Below is a small trained network, with its code and all its weights. Each question gives an input and a class and asks what happens when units are switched off, that is, made to give their printed mean instead of their output.

import numpy as np


def w(rows, s, z=0):
    codes = np.array(rows[::2]) - 128.0
    scale = np.full(codes.shape[1], s)
    scale[-1] = z or s
    return codes * scale


def f(y):
    return y / 2 * (1 + np.tanh(0.7978845608 * (y + 0.044715 * y**3)))


def log_softmax(a):
    a = a - a.max(-1, keepdims=True)
    return a - np.log(np.exp(a).sum(-1, keepdims=True))


def net(x, mask):
    res = np.array(x, float).reshape(1, 3) / 4 @ E
    y = f(res @ A[0][:, :-1].T + A[0][:, -1])
    res = res + np.where(mask, y, B[0][:, -1]) @ B[0][:, :-1]
    return log_softmax(res[-1] @ U[:, :-1].T + U[:, -1])


A, B = {}, {}
E = w([
[105,139,245,70,98,13,165],'x0',
[147,120,23,183,1,58,162],'x1',
[25,254,147,171,66,123,64],'x2',
],0.0069)
A[0] = w([
[80,234,141,200,103,132,46,39],'neuron 0',
[122,107,69,217,158,218,95,163],'neuron 1',
[121,126,59,178,81,47,202,6],'neuron 2',
[120,151,42,180,147,241,68,41],'neuron 3',
[101,131,216,75,88,40,197,2],'neuron 4',
[127,107,83,190,46,80,178,12],'neuron 5',
[46,224,124,148,99,118,47,34],'neuron 6',
[205,26,96,99,167,141,235,4],'neuron 7',
[65,132,193,83,118,2,153,112],'neuron 8',
[90,139,190,62,197,234,79,54],'neuron 9',
[32,246,144,183,87,133,58,102],'neuron 10',
[125,84,72,174,49,68,144,85],'neuron 11',
[78,132,220,66,239,140,88,39],'neuron 12',
[92,121,208,60,90,51,183,72],'neuron 13',
[104,138,186,61,213,179,90,128],'neuron 14',
[159,125,66,183,143,240,60,34],'neuron 15',
[206,25,114,94,152,134,203,65],'neuron 16',
[127,157,206,108,117,39,184,28],'neuron 17',
],0.0061,0.0027)
B[0] = w([
[82,69,45,20,205,102,101,213],'neuron 0',
[67,90,231,180,59,218,234,204],'neuron 1',
[202,187,65,153,60,205,5,187],'neuron 2',
[81,64,191,134,79,234,181,197],'neuron 3',
[102,62,151,141,76,222,121,187],'neuron 4',
[203,161,66,135,77,156,15,186],'neuron 5',
[87,82,24,21,195,89,99,211],'neuron 6',
[80,74,32,24,188,138,88,208],'neuron 7',
[83,58,161,165,70,206,164,212],'neuron 8',
[204,184,58,186,73,165,27,210],'neuron 9',
[133,81,9,45,215,93,131,255],'neuron 10',
[198,185,43,144,91,123,100,199],'neuron 11',
[167,169,53,167,76,177,84,211],'neuron 12',
[82,68,143,152,38,249,172,194],'neuron 13',
[210,186,52,193,93,127,57,209],'neuron 14',
[85,58,212,145,58,254,176,188],'neuron 15',
[79,71,24,23,218,90,97,207],'neuron 16',
[81,61,170,122,58,224,143,174],'neuron 17',
],0.0061,0.006)
U = w([
[91,88,79,16,210,115,115,96],'0',
[77,79,174,186,60,191,194,87],'1',
[244,189,89,199,83,142,35,96],'2',
[142,151,151,195,165,79,189,249],'3',
[125,177,186,151,154,67,146,69],'4',
],0.011,0.013)

Each question gives the input, the list of numbers given to net, and the class t.
The units are the neurons (one row each of A and B). Each row of codes is followed by its name. A weight is (code - 128) times the scale printed after its matrix; where a second scale follows, it is the last column's (A, B and U).
mask holds one flag per neuron, in row order. A switched-off neuron (its flag False) gives its mean, the last column of its row in B, instead of its output. The means were averaged over made-up inputs and are rounded, as every weight is.
A unit's drop is (log p(t) with every unit on - log p(t) with that unit switched off) / (log p(t) with every unit on - log p(t) with every unit switched off).
The circuit of an input: a set's keep is (log p(t) with only the set's units on - log p(t) with every unit switched off) / (log p(t) with every unit on - log p(t) with every unit switched off). Starting from the 12 units with the biggest drops (on a tie, the unit counted first), units are removed one at a time, each time the one whose removal leaves the highest keep (on an exact tie, the one counted first), for as long as the keep stays at least 0.8.
units of the circuit, in order: the units of the circuit, biggest drop first
k most important neurons: the k neurons with the biggest drops, biggest first
drop of u: that unit's drop, to one decimal
input [8,8,8], class 0: 3 most important neurons : (neuron 10; neuron 6; neuron 0)
input [8,4,-6], class 1: units of the circuit, in order : (neuron 13)
input [-7,-2,7], class 0: 2 most important neurons : (neuron 10; neuron 0)
input [-8,-7,4], class 1: 3 most important neurons : (neuron 1; neuron 3; neuron 15)
input [7,3,7], class 0: 4 most important neurons : (neuron 10; neuron 6; neuron 0; neuron 1)
input [-2,-3,-1], class 3: 2 most important neurons : (neuron 2; neuron 5)
input [-8,-8,5], class 1: 2 most important neurons : (neuron 1; neuron 3)
input [-4,-7,-5], class 2: 2 most important neurons : (neuron 9; neuron 14)
input [-3,0,0], class 3: drop of neuron 8 : 0.2
input [-1,6,8], class 0: drop of neuron 0 : 0.1
input [-2,-2,2], class 3: drop of neuron 7 : 0.1
